What can hang from each mark:
linep: gulu piva sukod tiri zoda zutok
sukod: piva
piva: linep merut sukod zutok
gulu: dabul merut sukod
dabul: zutok
zoda: gulu merut
zutok: gulu
sogo: fadur zutok
merut: gulu zoda
fadur: dabul linep sogo tiri zutok
tiri: sukod zoda

Known rows, with every way that one mark hangs from another:
linep[gulu piva tiri[sukod zoda]]: 23.6 4.8 22.7 7.9 32.7 -24.3 11.4 11.9 15.1 -2.7 32.0 -33.6 29.9 15.1 9.8 -7.8 15.0 11.3 15.6 16.0 52.8 -17.0 1.2 13.1 8.1 37.0 3.9 61.5 -6.9 -8.9 -31.1 -14.7 -41.9 5.6 3.0 -31.0 -13.7 -1.7 -28.4 -4.6 19.8
zutok[gulu[dabul merut sukod]]: -55.4 39.8 -2.3 1.2 18.0 -22.3 9.7 8.0 -34.9 11.2 16.7 9.1 8.9 -5.5 -12.9 -7.1 -7.5 -4.4 16.6 17.3 1.6 -27.0 -23.0 -20.3 7.5 52.2 38.5 1.0 -2.8 12.7 2.9 31.1 -11.0 8.3 -2.5 0.0 -3.4 -19.6 -3.5 -2.9 -26.2
sogo[zutok[gulu[dabul sukod[piva]]]]: -36.4 40.8 -5.2 -10.3 11.7 -29.2 20.6 -7.9 -16.6 31.5 16.0 22.2 16.9 0.1 1.1 8.7 5.4 2.7 20.0 2.9 -3.0 -39.3 -24.6 -4.4 17.5 28.9 24.6 12.4 -16.5 10.6 -16.3 37.1 -5.6 6.3 -4.0 -17.1 -15.9 -1.7 15.6 1.5 -19.5
sukod[piva[linep[tiri[zoda[gulu]]] merut]]: 1.8 16.3 11.8 31.5 27.2 -22.2 16.3 3.0 30.9 -15.0 33.4 -24.0 12.5 13.5 -15.7 3.9 11.8 -3.0 -1.5 6.1 48.3 -18.0 5.8 -7.8 9.8 22.0 -3.9 11.2 -13.9 0.6 -7.6 -5.6 -13.7 22.2 -2.9 -16.0 -37.8 -0.5 -8.2 -19.7 10.1
sogo[fadur[tiri[sukod]] zutok[gulu[dabul]]]: -26.4 34.4 -16.6 -40.2 -3.5 -21.9 5.6 2.0 -2.2 37.5 33.7 36.0 38.9 -0.5 29.9 15.1 12.9 10.5 7.5 6.2 -9.3 -29.7 -18.6 21.8 -6.9 36.8 30.2 42.9 -23.5 -17.8 -60.8 24.0 -22.0 -1.7 23.2 -16.6 3.3 2.3 12.6 -9.4 -31.7
merut[gulu[dabul[zutok] sukod[piva]]]: -39.1 28.8 -5.4 0.3 35.4 -21.1 16.8 -4.5 -5.7 19.6 33.5 16.5 11.2 17.7 -22.7 -11.0 -2.5 -11.4 17.0 11.7 32.5 -34.7 -15.1 -17.6 33.0 29.7 12.1 -14.8 -0.4 0.8 3.4 27.4 -15.6 -12.8 -13.1 -11.9 -8.5 6.7 10.0 -6.7 -32.6
zoda[gulu[dabul[zutok] sukod[piva]] merut]: -26.7 16.5 -1.5 11.7 43.4 -18.6 17.1 -4.3 -30.4 6.5 30.9 2.2 16.4 16.9 -25.9 -5.1 0.0 -12.2 16.4 11.8 23.7 -28.8 -8.9 0.8 22.1 40.8 24.7 4.7 14.9 12.6 3.7 26.8 -9.3 17.2 -20.4 -13.7 -5.4 4.7 -11.0 1.8 -31.3
piva[linep[gulu zutok] merut[zoda] sukod]: -13.3 39.2 14.2 27.4 18.2 -15.6 21.6 5.4 10.2 -22.7 22.0 -53.6 10.4 3.1 -23.1 -4.2 -0.8 14.2 -10.4 4.1 48.3 -17.5 -1.7 0.3 -17.9 23.1 -1.9 11.1 -45.8 -7.5 12.6 -7.1 -35.1 10.6 9.1 -13.8 -2.1 6.1 -5.3 -22.4 15.5
zutok[gulu[dabul sukod[piva[linep merut]]]]: -44.5 39.1 -1.7 11.9 13.3 -21.1 19.7 2.9 -7.7 6.9 15.8 -8.1 10.6 3.5 -21.2 -5.7 -5.6 -2.7 5.2 5.7 12.6 -29.5 -11.2 -18.7 6.2 29.7 18.4 -2.6 -16.5 13.0 2.3 26.3 -10.3 17.3 -13.3 -12.4 -19.2 -5.9 3.4 -8.7 -19.3
tiri[zoda[gulu[dabul[zutok]] merut]]: -16.5 18.0 -1.7 1.0 34.0 -12.0 13.8 7.7 -15.6 9.0 42.7 12.1 28.1 12.0 -8.9 -2.1 -1.6 9.1 19.3 16.4 28.2 -25.4 -9.4 -9.7 14.3 39.1 7.4 29.8 -7.2 -0.2 -15.5 7.1 -22.9 11.9 -4.9 -18.5 -3.0 12.5 -18.6 -4.8 -10.0
fadur[linep[gulu piva[zutok] sukod] sogo tiri]: 4.3 13.5 24.4 -30.1 16.3 -29.8 20.6 17.0 6.0 19.1 33.1 -5.2 42.7 7.3 14.3 -3.5 10.9 10.9 -3.4 12.9 40.8 -9.2 9.5 49.7 -9.1 40.7 15.4 59.2 -25.3 -27.0 -40.9 0.4 -47.2 4.3 10.8 -20.4 30.9 -10.5 -11.7 5.2 3.9
sukod[piva[linep[gulu] zutok]]: 1.0 19.5 10.5 4.6 15.6 -30.8 20.8 6.0 15.0 22.3 26.5 -13.7 11.8 12.8 -18.6 0.2 19.3 4.4 -15.8 -13.6 40.3 -17.9 9.7 12.9 4.6 17.0 0.5 17.3 -28.9 -12.9 -16.9 13.2 -34.3 22.8 1.7 -13.1 -12.6 0.3 -5.7 -7.8 18.7
zoda[merut[gulu[dabul sukod[piva]]]]: -31.3 25.0 4.7 14.1 46.6 -22.1 2.7 3.8 -20.6 5.4 42.4 5.9 8.1 18.2 -30.5 -5.1 4.7 -19.2 12.4 16.3 39.7 -33.4 -12.1 -8.8 31.6 38.5 18.3 -2.6 18.6 5.6 2.9 21.6 -12.2 -1.6 -11.1 -11.1 -11.2 -5.6 -1.1 -13.9 -26.5
dabul[zutok[gulu[merut[zoda] sukod[piva[linep]]]]]: -39.5 41.5 3.1 9.0 13.7 -22.3 29.4 -2.8 0.8 5.0 10.8 10.0 13.9 -4.1 -25.4 1.1 0.9 0.6 7.3 2.6 16.3 -26.3 -14.8 -21.6 1.1 39.1 24.3 3.8 -28.8 -8.0 15.9 36.6 9.9 20.4 -1.9 12.3 -10.5 7.5 -12.2 5.8 -10.5
sogo[fadur[linep tiri] zutok]: -19.0 30.7 -10.4 -42.6 1.6 -34.4 2.5 -6.5 9.7 28.1 44.6 36.7 42.3 0.5 24.6 19.3 6.2 2.6 -1.4 4.9 6.0 -25.6 -22.3 34.2 4.4 43.9 19.8 40.5 -29.2 -22.5 -70.2 29.8 -19.2 -8.0 31.9 -5.6 16.7 -1.3 27.4 -7.4 -18.8
sogo[fadur[linep] zutok[gulu]]: -29.3 45.8 -12.7 -40.0 -8.9 -23.3 12.1 -4.4 -1.5 30.3 35.4 36.5 41.4 -5.8 22.2 20.8 4.9 14.7 7.7 -0.5 -10.6 -34.3 -30.1 24.8 -6.8 33.3 26.4 44.0 -33.7 -12.4 -54.1 32.9 -8.4 0.2 22.8 -4.0 7.0 1.2 22.6 -5.8 -13.2
gulu[dabul[zutok] merut[zoda] sukod]: -58.0 38.5 -5.1 7.8 28.3 -25.0 21.9 0.8 -23.6 7.3 18.6 12.9 4.8 4.3 -15.6 -8.7 -10.3 -5.0 23.2 18.0 23.9 -28.4 -24.6 -30.2 19.0 56.2 34.7 -15.4 -11.5 0.3 19.5 30.5 -5.0 -7.0 -2.3 8.0 2.8 7.5 -8.6 -3.3 -30.0
zutok[gulu[dabul sukod[piva]]]: -43.8 34.8 -1.1 -2.2 17.5 -22.0 15.0 -0.3 -17.6 20.4 17.1 9.4 18.6 6.0 -13.5 -6.3 -3.9 -5.4 14.7 11.6 6.3 -32.5 -17.2 -12.2 15.6 36.9 21.7 5.9 -5.8 16.8 -10.9 33.8 -15.4 10.8 -9.4 -17.3 -10.6 -11.6 5.1 1.0 -24.6
zutok[gulu[dabul merut[zoda] sukod]]: -61.4 51.2 1.6 8.1 16.7 -18.5 9.4 6.8 -31.9 6.3 15.0 9.6 8.2 -5.8 -15.3 -7.5 -4.7 -1.8 16.0 17.7 6.1 -28.7 -21.6 -29.1 3.9 55.6 37.6 0.1 -8.7 12.9 15.0 28.7 -5.1 1.9 -1.4 4.2 -3.5 -11.5 -7.5 -5.2 -25.8
zutok[gulu[merut[zoda] sukod[piva[linep]]]]: -40.6 49.4 12.6 20.5 16.0 -23.4 13.8 -0.4 -2.9 -5.9 11.8 1.1 5.8 -4.5 -28.3 1.4 10.4 -5.7 1.5 4.4 17.9 -27.4 -12.0 -24.5 2.8 44.7 25.0 4.9 -15.4 5.9 18.6 32.3 7.4 21.7 0.3 10.9 -17.8 -11.2 -7.4 -1.7 -7.3
sogo[fadur[dabul tiri[zoda] zutok]]: -6.8 27.3 -10.2 -41.2 9.9 -15.2 23.2 2.2 2.5 13.4 43.8 35.1 37.8 -12.8 34.1 28.7 -7.4 11.1 11.0 27.8 14.2 -19.1 -29.3 23.1 -1.0 42.2 -3.9 52.7 -39.2 -21.4 -59.9 20.2 -33.8 7.2 44.4 -6.9 23.2 -5.8 3.4 -2.6 7.5
gulu[dabul merut[zoda] sukod[piva[linep]]]: -48.7 42.0 8.7 27.5 29.1 -34.6 15.1 -2.7 -3.2 -6.4 14.9 -1.1 -9.5 11.3 -24.0 -9.0 8.4 -11.2 4.8 6.2 31.9 -33.0 -9.7 -34.9 25.1 48.7 28.7 -19.2 -5.7 7.7 24.2 26.2 2.6 5.8 -11.1 5.0 -18.8 -2.3 -1.1 -7.7 -23.8
dabul[zutok[gulu[merut[zoda] sukod]]]: -46.4 42.3 -2.5 -1.0 15.4 -14.6 23.0 2.7 -18.6 10.0 16.1 16.0 21.1 -9.3 -18.9 1.8 -8.4 0.9 19.0 14.2 12.1 -22.5 -25.8 -17.6 -1.7 48.6 28.2 8.7 -23.2 -4.2 10.3 35.8 -0.7 9.3 8.8 12.1 3.2 2.4 -14.3 3.6 -12.8
sukod[piva[linep[gulu[dabul] tiri zoda] merut]]: 1.0 13.6 7.8 23.2 27.2 -30.2 20.9 7.4 29.1 -5.2 19.7 -52.0 11.2 13.3 -3.5 -4.4 2.6 3.9 -12.4 -9.9 43.9 -18.7 9.1 4.3 2.0 29.7 13.3 8.7 -11.7 -3.1 -8.8 -4.4 -24.9 9.7 -26.4 -24.2 -33.2 -0.2 -7.4 -27.4 7.8
tiri[sukod[piva[merut zutok]] zoda[gulu[dabul]]]: -13.3 18.7 7.6 18.5 29.7 -8.3 12.7 3.3 19.2 6.7 43.1 -6.3 13.9 29.5 -9.5 -9.4 23.0 8.3 9.9 9.1 54.2 -21.4 13.1 -14.0 7.6 20.8 -12.4 16.7 -1.6 10.7 -12.3 -12.1 -54.5 13.3 -1.6 -17.1 -29.2 2.1 -15.1 -23.8 -0.2
piva[linep[gulu zoda[merut]] sukod]: 17.0 25.0 13.0 9.2 29.9 -25.1 6.6 18.3 10.9 -19.8 31.3 -53.8 17.1 0.2 -24.4 2.5 14.1 7.9 -11.9 -8.1 37.9 -16.1 5.3 14.4 -2.3 27.4 16.0 36.6 -26.1 -28.2 -6.2 8.6 -27.9 23.4 -12.4 -23.3 -7.9 -1.8 -8.9 -17.1 12.2
merut[gulu[sukod[piva[zutok]]]]: -22.9 29.5 9.6 7.9 32.4 -22.0 4.2 1.3 -2.9 13.9 42.0 8.0 4.7 14.0 -34.8 -4.6 17.5 -16.3 3.9 5.7 45.3 -24.0 -6.4 -1.1 26.6 24.8 4.9 -9.8 -0.3 0.2 1.4 24.1 -27.0 -1.1 2.1 -4.4 -11.9 -10.3 8.3 -13.7 -8.5
zoda[gulu[dabul[zutok] sukod[piva[linep]]] merut]: -21.2 18.8 -0.5 15.7 37.9 -23.3 19.1 -1.3 -23.0 1.6 29.8 -2.8 12.2 14.6 -29.6 -5.9 4.8 -8.5 7.8 4.3 23.4 -29.4 -1.8 -3.5 20.0 35.3 27.0 3.4 3.0 5.1 7.9 24.5 -2.9 23.1 -24.0 -13.2 -9.9 9.7 -11.6 4.5 -29.7
linep[gulu[merut sukod[piva]] tiri zutok]: -8.6 4.0 25.0 29.7 39.1 -39.9 19.8 -12.7 -13.6 -8.2 14.4 -35.8 6.4 8.7 -9.4 -8.0 3.3 -9.3 1.9 11.3 41.3 -18.5 -7.6 15.9 9.5 58.9 26.3 3.8 11.5 17.1 -3.2 8.5 -28.7 15.9 -5.6 -8.6 -11.7 -28.7 -12.8 -2.6 5.4
piva[linep[sukod tiri zutok] merut]: 3.0 0.9 12.8 21.8 19.0 -28.6 27.1 15.3 12.8 -14.6 30.3 -42.2 18.5 8.3 -0.3 -0.1 0.4 -0.6 2.0 19.6 50.6 -13.4 -2.6 14.8 -4.7 30.1 15.1 6.7 -31.8 -11.1 -12.8 -16.8 -21.3 4.1 6.4 -19.9 -18.5 -2.0 -19.5 -8.4 5.6
fadur[dabul[zutok] sogo tiri]: -13.8 21.3 -14.4 -45.1 15.4 -15.0 38.4 19.6 0.0 32.6 29.6 48.8 46.6 -6.4 28.2 26.7 -17.4 6.7 17.0 25.7 25.1 -16.5 -27.6 21.0 -0.2 31.7 8.9 39.7 -36.5 -30.7 -44.3 16.5 -30.0 11.8 48.7 -9.6 28.5 2.0 -10.8 14.2 -0.4
gulu[merut sukod[piva[linep]]]: -27.0 29.4 9.5 21.4 31.5 -35.5 12.7 -1.9 2.8 -9.5 20.5 -5.1 -2.9 6.9 -27.8 2.1 11.4 -17.2 3.0 4.6 34.6 -25.0 -13.7 -16.2 24.5 43.7 20.8 -7.0 -1.3 2.8 8.2 31.3 -2.7 21.6 2.1 7.2 -18.7 -16.6 0.1 -3.4 -6.8
tiri[sukod zoda[merut]]: 1.6 14.1 6.1 2.4 37.2 -13.6 4.0 15.6 10.5 0.9 52.4 6.5 35.0 17.9 -4.9 7.2 16.0 4.2 23.8 23.7 54.4 -24.5 -9.5 -11.3 15.6 38.6 -3.3 49.0 -4.5 -9.1 -34.2 -1.7 -39.7 13.9 23.6 -16.3 -12.2 -1.3 -26.3 -7.6 8.1

Rows:
-25.0 41.2 -11.3 -36.2 13.7 -4.5 39.4 17.4 -10.8 26.8 28.7 39.8 39.6 -15.8 21.6 23.8 -7.0 20.7 33.5 16.4 9.6 -28.8 -31.4 7.5 -9.8 23.0 23.3 30.7 -29.4 -1.8 -27.5 12.6 -19.6 15.2 36.1 -12.1 16.1 -7.4 -5.7 4.2 8.0 | fadur[sogo zutok[gulu]]
9.3 -6.2 35.5 17.5 35.4 -33.4 20.0 7.7 -2.5 -20.8 31.3 -30.2 17.5 13.5 -8.1 -13.5 2.8 2.5 13.1 21.5 51.7 -19.7 -9.6 29.9 12.7 31.1 14.8 29.7 -15.1 -10.5 -22.0 -6.4 -20.1 14.1 0.2 -26.1 -5.0 2.0 -21.4 -0.9 11.2 | linep[piva[sukod] tiri[zoda[merut]] zutok]
-19.3 19.2 4.3 24.7 36.6 -16.0 11.2 9.6 24.0 1.3 40.5 -10.2 14.5 26.3 -5.6 -7.4 11.6 -10.1 15.1 22.9 61.6 -27.1 4.0 -17.8 13.0 26.6 11.2 -1.8 3.3 -3.8 -2.8 -15.7 -23.7 -18.1 2.8 -15.0 -33.9 5.4 -14.5 -26.4 -19.0 | linep[tiri[sukod[piva[merut[gulu[dabul] zoda]]]]]
-56.6 35.5 13.3 14.2 19.9 -23.3 20.8 -8.8 -23.5 6.8 8.2 5.9 8.7 6.0 -9.5 -14.5 -5.3 1.6 7.2 10.9 16.7 -33.8 -19.5 -13.1 1.6 53.1 28.9 -7.4 -4.2 29.0 7.3 20.8 -13.4 5.8 -4.0 1.3 -4.6 -12.5 -6.8 2.0 -17.1 | linep[zutok[gulu[dabul merut[zoda] sukod[piva]]]]
1.4 22.3 12.0 -6.4 31.0 -11.2 0.4 15.5 0.4 -5.1 25.9 -23.5 23.9 8.0 0.4 -7.2 6.9 5.0 -1.5 -8.3 29.3 -18.2 -12.4 26.9 3.1 34.2 17.4 34.5 4.3 12.8 -15.0 4.5 -21.2 -0.3 -8.6 -16.9 -0.9 -1.7 -9.8 -5.1 8.5 | linep[piva zoda[gulu]]
-7.2 19.0 6.5 -30.7 24.8 -17.3 32.2 17.4 -4.0 6.5 36.8 19.9 47.0 2.9 34.2 15.4 -12.4 21.3 8.0 11.7 40.3 -28.8 -24.8 34.4 -8.5 43.1 21.3 48.0 -17.1 -2.7 -42.3 -4.0 -40.9 10.0 27.2 -7.7 23.2 -11.2 -16.7 11.3 16.3 | fadur[dabul linep[zoda[merut] zutok] sogo]
-36.5 29.9 -6.8 -0.3 17.5 -12.3 30.9 -3.2 -3.0 14.3 18.1 3.0 26.7 1.4 -21.0 4.2 -14.1 -3.3 17.0 10.3 18.8 -22.3 -22.8 -4.8 1.5 29.7 8.1 6.5 -19.8 2.8 -4.1 35.0 -11.3 17.6 1.3 -3.0 -7.4 3.1 -4.1 -3.5 -8.2 | dabul[zutok[gulu[sukod[piva[merut]]]]]
-26.9 34.8 -13.3 -40.1 2.6 -13.0 24.7 5.7 -17.7 16.4 28.6 35.8 31.1 -24.9 31.1 27.8 -12.7 6.4 4.5 25.3 -7.8 -16.9 -31.0 27.3 -21.5 48.0 22.6 44.2 -31.1 -18.6 -43.5 28.4 -16.0 12.5 42.0 11.5 25.2 -16.6 -3.0 -0.3 -3.8 | sogo[fadur[dabul tiri zutok[gulu[merut]]]]
-23.6 31.2 -14.3 -38.0 10.8 -18.7 19.6 -0.9 2.1 15.9 47.0 26.8 38.9 -0.5 21.3 13.5 -5.9 8.4 14.5 14.3 14.5 -28.0 -27.3 21.6 0.4 38.5 18.2 30.5 -27.4 -9.7 -52.3 21.1 -24.8 -5.7 29.9 -2.2 22.7 -3.0 13.7 -5.3 -8.1 | sogo[fadur[linep zutok]]
-3.4 3.0 15.2 7.1 25.0 -31.9 20.5 1.3 -7.6 11.9 28.2 -22.0 25.8 11.6 15.5 -14.5 -5.6 18.1 8.6 16.1 36.7 -23.0 -4.0 6.1 7.5 47.4 10.7 26.3 -16.6 8.5 -33.4 -14.2 -50.9 -0.5 -4.8 -36.5 -5.5 -7.0 -13.8 -5.4 8.1 | linep[gulu[dabul] tiri[zoda] zutok]
0.6 31.7 6.2 -31.3 17.4 -19.9 19.1 -2.1 11.0 -8.2 32.9 -26.9 32.2 -2.1 17.7 1.5 0.2 19.7 0.6 -3.4 18.5 -23.1 -15.6 45.8 -10.7 35.4 19.9 51.2 -25.8 -16.2 -37.6 16.7 -32.0 -2.2 -2.4 -13.6 24.1 -0.9 12.5 -13.4 5.8 | sogo[fadur[linep[gulu piva[sukod] zoda] zutok]]
-37.5 41.6 -6.3 15.5 25.4 -2.5 19.9 7.2 -2.4 -9.2 28.8 -19.9 12.6 8.4 -23.4 -5.2 -8.8 1.8 14.8 18.8 33.1 -19.8 -9.0 -13.9 -3.6 20.5 7.5 -4.2 -27.4 -6.8 19.5 5.7 -19.6 -2.9 0.7 -11.5 -3.5 19.0 -2.2 -24.8 -21.6 | piva[merut[zoda[gulu[dabul[zutok]]]] sukod]
-28.6 23.9 -3.3 0.6 38.8 -15.5 0.8 18.3 -21.3 14.7 48.5 12.8 17.4 13.8 -16.0 -2.9 -1.2 -8.5 11.4 18.5 36.7 -29.7 -13.5 -5.5 18.9 34.9 19.1 8.8 5.8 -5.1 -10.0 7.5 -17.7 -10.6 3.4 -11.9 -2.5 1.0 -8.3 -16.4 -19.9 | zoda[merut[gulu[dabul]]]
4.2 12.1 19.5 10.6 33.3 -33.0 11.5 6.8 -19.1 -3.5 19.9 -40.3 16.6 3.5 -8.8 -8.0 1.1 -7.2 10.5 12.2 33.9 -15.3 -11.6 26.0 14.4 44.7 25.6 30.9 -0.3 2.3 -10.9 12.8 -21.9 5.6 -7.9 -24.6 -1.0 -11.6 -12.6 0.2 4.8 | linep[gulu[sukod] piva tiri]
0.1 22.1 15.3 -7.2 28.6 -21.0 7.7 16.9 14.3 -11.5 23.0 -33.1 17.6 8.1 -7.7 -7.7 4.4 1.2 3.7 -2.2 36.5 -18.9 -15.6 24.5 9.9 23.3 15.0 26.6 -15.1 -11.8 -15.6 14.0 -21.7 0.6 -5.4 -20.6 -0.7 1.8 0.1 -10.7 6.6 | linep[piva[sukod] zoda]
-38.5 20.4 -8.5 -3.8 29.4 -28.7 28.3 -7.1 -7.7 23.0 21.0 12.5 16.2 17.6 -13.5 -7.5 -9.0 -9.4 21.8 11.0 24.2 -32.5 -19.9 -11.5 31.9 35.0 17.0 -9.1 -8.2 4.3 -9.5 35.9 -16.6 2.6 -11.1 -16.1 -4.8 7.6 5.3 3.9 -28.9 | gulu[dabul[zutok] sukod[piva]]
-11.4 32.5 1.0 3.8 24.2 -22.0 0.9 13.3 -4.3 -6.8 29.9 -21.5 13.1 3.0 -12.4 -8.4 11.1 4.2 -4.2 -8.9 20.8 -23.8 -2.4 -5.7 12.2 37.4 28.7 7.8 -10.4 7.7 -2.8 11.6 -21.6 6.9 -19.2 -20.4 -11.6 -4.9 1.0 -4.5 -13.8 | piva[linep[zoda[gulu[dabul sukod]]]]
10.1 11.8 18.1 -8.9 28.9 -20.4 11.4 19.7 14.4 -6.9 23.9 -35.5 26.7 11.3 7.2 -2.8 8.9 1.0 7.3 4.9 40.4 -17.9 -13.9 29.1 8.9 36.5 14.5 41.1 -9.3 -8.4 -19.4 5.7 -19.5 -8.1 -11.3 -23.7 -4.0 0.2 -14.6 -2.8 8.6 | linep[piva sukod zoda]
-12.4 20.0 -4.3 -1.9 20.4 -28.8 31.0 0.0 14.5 23.5 18.2 -6.9 20.1 15.3 -6.3 -3.2 -0.9 7.7 -2.1 -6.2 28.2 -28.7 -1.3 -4.2 11.4 23.2 6.0 16.0 -26.8 -10.4 -16.1 16.2 -21.1 11.8 -10.3 -20.1 -10.1 14.3 -2.9 -0.8 -3.5 | sukod[piva[linep[gulu[dabul[zutok]]]]]
-46.1 36.9 3.9 11.5 9.3 -12.5 25.0 6.3 2.4 24.2 20.6 1.8 11.0 11.9 -17.1 -5.1 1.1 3.6 -0.6 2.4 31.2 -22.3 -2.5 -6.5 -7.6 20.7 5.5 -4.5 -24.6 5.4 1.3 13.0 -23.0 6.8 -0.6 -2.5 -16.4 7.7 -8.1 -23.7 -1.4 | sukod[piva[merut[zoda] zutok[gulu[dabul]]]]
